Here is a tiny trained network, its code and every weight. The questions are about switching its units off for an input and a target symbol, where a switched-off unit gives its printed mean instead of its output.

import numpy as np


def w(rows, s, z=0):
    codes = np.array(rows[::2]) - 128.0
    scale = np.full(codes.shape[1], s)
    scale[-1] = z or s
    return codes * scale


def norm(h):
    return h / np.sqrt((h * h).mean(-1, keepdims=True) + 1e-5)


def f(y):
    return np.maximum(y, 0)


def softmax(a):
    e = np.exp(a - a.max(-1, keepdims=True))
    return e / e.sum(-1, keepdims=True)


def log_softmax(a):
    a = a - a.max(-1, keepdims=True)
    return a - np.log(np.exp(a).sum(-1, keepdims=True))


def net(x, mask):
    ids = ['ΔΠΦγζηθμψω'.index(c) for c in x.split()]
    T = len(ids)
    res = E[ids] + P[:T]
    u = 0
    for l in range(2):
        r = norm(res)
        for j in range(2):
            rows = slice(4 * j, 4 * j + 4)
            q, k, v = (r @ M[l][rows].T for M in (Q, K, V))
            z = softmax(np.where(np.tri(T) > 0, q @ k.T / 4**0.5, -1e9)) @ v
            o = O[l][rows]
            res = res + np.where(mask[u + j], z, o[:, -1]) @ o[:, :-1]
        u += 2
        y = f(norm(res) @ A[l][:, :-1].T + A[l][:, -1])
        res = res + np.where(mask[u : u + 8], y, B[l][:, -1]) @ B[l][:, :-1]
        u += 8
    return log_softmax(norm(res)[-1] @ U[:, :-1].T + U[:, -1])


Q, K, V, O, A, B = {}, {}, {}, {}, {}, {}
E = w([
[140,110,108,135,102,121,147,122],'Δ',
[141,92,127,100,108,143,149,116],'Π',
[117,100,122,128,99,146,143,118],'Φ',
[146,103,119,126,102,142,130,145],'γ',
[149,81,127,131,94,125,154,116],'ζ',
[126,140,145,250,91,142,43,67],'η',
[106,94,111,157,99,139,156,125],'θ',
[155,149,164,104,179,128,123,29],'μ',
[133,115,130,122,106,115,127,124],'ψ',
[138,125,113,126,119,170,139,140],'ω',
],0.002)
P = w([
[172,175,94,112,79,118,124,107],'0',
[137,195,156,120,42,143,196,138],'1',
[66,168,127,72,100,97,125,166],'2',
[183,159,115,129,188,90,109,109],'3',
[183,81,252,172,83,214,137,107],'4',
[23,225,30,14,107,26,124,121],'5',
],0.0012)
Q[0] = w([
[227,178,203,176,246,144,170,64],'0.h1',
[128,237,36,25,223,9,89,84],'0.h1',
[178,251,72,44,241,22,158,87],'0.h1',
[228,199,207,152,245,107,178,62],'0.h1',
[153,86,202,185,166,194,107,73],'0.h2',
[230,164,149,196,191,137,199,11],'0.h2',
[108,190,193,35,100,129,209,11],'0.h2',
[166,128,220,223,192,182,113,40],'0.h2',
],0.0033)
K[0] = w([
[130,153,188,148,14,237,155,82],'0.h1',
[232,104,107,222,169,187,122,180],'0.h1',
[231,100,116,234,139,211,158,166],'0.h1',
[142,155,180,197,21,251,169,77],'0.h1',
[155,93,120,161,76,186,149,59],'0.h2',
[154,65,88,235,131,87,223,62],'0.h2',
[17,81,93,129,87,39,195,95],'0.h2',
[172,63,131,185,79,151,192,57],'0.h2',
],0.0036)
V[0] = w([
[84,148,130,97,197,1,145,124],'0.h1',
[120,82,208,122,114,119,159,117],'0.h1',
[110,115,48,39,198,40,113,166],'0.h1',
[158,163,120,138,137,152,149,103],'0.h1',
[95,119,137,188,108,72,133,77],'0.h2',
[113,67,30,208,155,190,121,111],'0.h2',
[98,124,84,140,117,70,98,156],'0.h2',
[126,61,127,79,133,70,142,219],'0.h2',
],0.00098)
O[0] = w([
[144,213,161,128,39,156,240,177,3],'0.h1',
[190,131,56,163,62,157,92,90,120],'0.h1',
[121,199,219,167,149,122,254,179,37],'0.h1',
[97,132,111,103,97,121,138,135,169],'0.h1',
[157,117,107,64,175,134,111,119,138],'0.h2',
[147,221,143,34,108,45,228,166,78],'0.h2',
[182,126,106,107,64,154,153,52,115],'0.h2',
[178,177,136,184,90,156,114,32,93],'0.h2',
],0.00093,0.00074)
A[0] = w([
[126,165,106,94,118,167,162,126,135],'0.n1',
[181,95,134,138,97,123,157,133,160],'0.n2',
[64,249,159,155,209,110,123,68,90],'0.n3',
[52,211,168,142,153,82,100,62,84],'0.n4',
[65,119,153,94,214,185,154,160,5],'0.n5',
[182,116,98,114,139,136,82,60,140],'0.n6',
[164,242,231,194,209,99,134,92,103],'0.n7',
[78,148,133,186,92,124,154,157,103],'0.n8',
],0.0015,0.0025)
B[0] = w([
[135,152,132,143,159,104,126,124,187],'0.n1',
[102,145,136,123,178,114,117,134,248],'0.n2',
[141,74,129,163,110,168,115,150,151],'0.n3',
[136,87,137,129,130,170,125,171,153],'0.n4',
[47,3,134,125,117,162,84,192,128],'0.n5',
[74,129,140,126,149,126,133,152,223],'0.n6',
[136,161,131,162,31,166,150,69,151],'0.n7',
[135,138,161,80,131,117,119,135,146],'0.n8',
],0.0022,0.0013)
Q[1] = w([
[105,162,190,48,4,164,209,179],'1.h1',
[24,217,12,25,33,19,194,235],'1.h1',
[84,178,175,71,8,129,210,163],'1.h1',
[78,132,12,55,216,8,73,189],'1.h1',
[73,210,134,31,43,74,148,47],'1.h2',
[59,117,228,93,25,224,158,143],'1.h2',
[124,123,24,118,194,34,160,213],'1.h2',
[221,57,191,212,234,165,84,68],'1.h2',
],0.0041)
K[1] = w([
[73,52,25,48,252,31,21,57],'1.h1',
[252,95,47,204,242,69,88,51],'1.h1',
[118,74,23,55,250,47,13,78],'1.h1',
[255,124,130,249,186,196,208,119],'1.h1',
[226,119,125,188,228,111,22,82],'1.h2',
[38,63,52,38,184,31,29,164],'1.h2',
[230,119,108,128,123,177,220,133],'1.h2',
[23,189,227,142,27,170,125,168],'1.h2',
],0.0039)
V[1] = w([
[169,242,92,228,170,143,131,139],'1.h1',
[193,147,116,58,152,182,51,204],'1.h1',
[5,146,37,106,135,179,168,156],'1.h1',
[117,203,174,64,173,203,124,10],'1.h1',
[91,138,139,159,91,197,66,163],'1.h2',
[212,129,141,113,104,186,168,175],'1.h2',
[141,187,192,28,104,30,78,118],'1.h2',
[168,66,115,76,184,212,187,102],'1.h2',
],0.0025)
O[1] = w([
[83,139,253,156,87,166,100,170,16],'1.h1',
[51,44,150,136,219,164,144,85,85],'1.h1',
[70,167,142,4,117,77,125,114,191],'1.h1',
[127,189,174,166,105,152,222,36,135],'1.h1',
[48,151,111,150,87,136,104,71,69],'1.h2',
[76,61,134,78,107,177,171,135,136],'1.h2',
[133,155,50,196,196,108,200,158,253],'1.h2',
[208,50,149,69,120,165,165,77,92],'1.h2',
],0.0029,0.0011)
A[1] = w([
[86,134,160,133,143,168,67,53,66],'1.n1',
[130,138,142,110,105,78,100,208,60],'1.n2',
[173,126,67,112,128,111,76,169,119],'1.n3',
[79,163,162,230,40,147,2,81,39],'1.n4',
[62,64,116,99,118,142,161,139,91],'1.n5',
[125,162,162,126,191,93,165,228,6],'1.n6',
[93,59,119,61,85,134,76,144,129],'1.n7',
[153,94,117,196,184,128,163,79,147],'1.n8',
],0.0037,0.0015)
B[1] = w([
[125,3,172,51,114,75,140,92,168],'1.n1',
[171,83,209,94,196,155,116,105,194],'1.n2',
[95,98,168,150,64,162,165,145,253],'1.n3',
[146,40,120,220,90,18,84,8,194],'1.n4',
[170,141,73,128,124,194,75,99,179],'1.n5',
[105,81,181,75,197,13,192,88,171],'1.n6',
[111,210,123,212,142,151,87,179,197],'1.n7',
[120,169,190,137,147,166,47,158,204],'1.n8',
],0.0033,0.0026)
U = w([
[27,224,66,236,239,27,212,217,84],'Δ',
[244,21,58,185,11,172,208,233,174],'Π',
[245,115,15,38,249,188,213,22,50],'Φ',
[17,45,176,9,133,239,52,12,8],'γ',
[109,226,211,59,5,123,28,242,94],'ζ',
[90,49,107,247,35,12,61,11,130],'η',
[100,233,3,8,24,25,203,74,192],'θ',
[183,243,238,232,95,248,227,65,146],'μ',
[77,148,27,194,230,242,11,183,222],'ψ',
[113,7,249,36,226,36,239,148,127],'ω',
],0.0041,0.0012)

Each question gives the input, a string of symbols that net reads in full, and the target symbol t.
The units are the heads (4 rows each of Q, K, V and O) and the neurons (one row each of A and B). Each row of codes is followed by its name. A weight is (code - 128) times the scale printed after its matrix; where a second scale follows, it is the last column's (O, A, B and U).
mask holds one flag per unit, layer by layer, with each layer's heads first. A switched-off unit (its flag False) gives its mean, the last column of its rows in O or B, instead of its output. The means were averaged over made-up inputs and are rounded, as every weight is.
A unit's drop is (log p(t) with every unit on - log p(t) with that unit switched off) / (log p(t) with every unit on - log p(t) with every unit switched off).
The circuit of an input: a set's keep is (log p(t) with only the set's units on - log p(t) with every unit switched off) / (log p(t) with every unit on - log p(t) with every unit switched off). Starting from the 12 units with the biggest drops (on a tie, the unit counted first), units are removed one at a time, each time the one whose removal leaves the highest keep (on an exact tie, the one counted first), for as long as the keep stays at least 0.8.
units of the circuit, in order: the units of the circuit, biggest drop first
most important unit: the unit with the biggest drop
k most important neurons: the k neurons with the biggest drops, biggest first
which heads matter: for each layer, one digit per head in row order, 1 if its drop is at least 0.15 and else 0, layers parted by /
input ζ ζ ψ μ, target ψ: most important unit => 1.n8
input Δ Δ Δ ω Δ θ, target γ: units of the circuit, in order => 1.n5, 1.h2
input μ ζ ψ ω, target Π: which heads matter => 00 / 10
input ζ ω Δ ζ, target γ: units of the circuit, in order => 1.h1, 1.h2
input Φ Δ ω Π Φ, target γ: units of the circuit, in order => 1.h1, 1.n5
input Π μ Π ζ ω Δ, target Π: units of the circuit, in order => 1.h1, 1.h2
input γ μ Δ Π, target μ: units of the circuit, in order => 1.h1, 0.n7
input Δ θ ω Δ, target ζ: units of the circuit, in order => 1.h2, 1.h1
input ψ Φ Δ Δ γ, target ω: which heads matter => 00 / 11
input Δ Π θ Φ Δ, target ζ: units of the circuit, in order => 1.h1, 1.n7
input η Φ ζ θ Φ, target Π: units of the circuit, in order => 1.h1, 1.n3, 1.n4, 0.n6
input ω Φ Δ η Π, target ω: which heads matter => 10 / 11
input Δ Φ γ θ γ, target ψ: which heads matter => 00 / 10
input ζ ψ γ ψ θ Δ, target Δ: which heads matter => 00 / 11
input θ ψ Φ Δ θ ζ, target ω: most important unit => 1.h2
input η ζ Δ ζ ψ, target ω: which heads matter => 00 / 11
input ψ γ Φ η ω, target θ: which heads matter => 00 / 10
input η ζ ζ η Φ ψ, target η: units of the circuit, in order => 1.n4, 1.h1
input ψ Φ ψ Δ ζ γ, target ω: units of the circuit, in order => 1.h2, 1.n6, 1.h1
input θ Φ Δ γ, target θ: units of the circuit, in order => 1.h1, 1.n8
input η Δ Π μ μ Φ, target μ: most important unit => 1.h1
input ψ Δ ψ ψ ζ γ, target Δ: units of the circuit, in order => 1.h2, 1.h1, 1.n6, 1.n4
input ζ γ γ, target Π: units of the circuit, in order => 1.h1, 1.n3
input Δ ψ ζ ζ, target Δ: units of the circuit, in order => 1.h2, 1.n4
input μ γ Φ Φ, target ψ: which heads matter => 00 / 00
input ω η ψ ζ Π, target Δ: which heads matter => 00 / 01
input Φ Φ Δ ω Φ, target ω: 2 most important neurons => 0.n4, 0.n3
input ψ ω ζ θ, target γ: 2 most important neurons => 1.n1, 1.n5
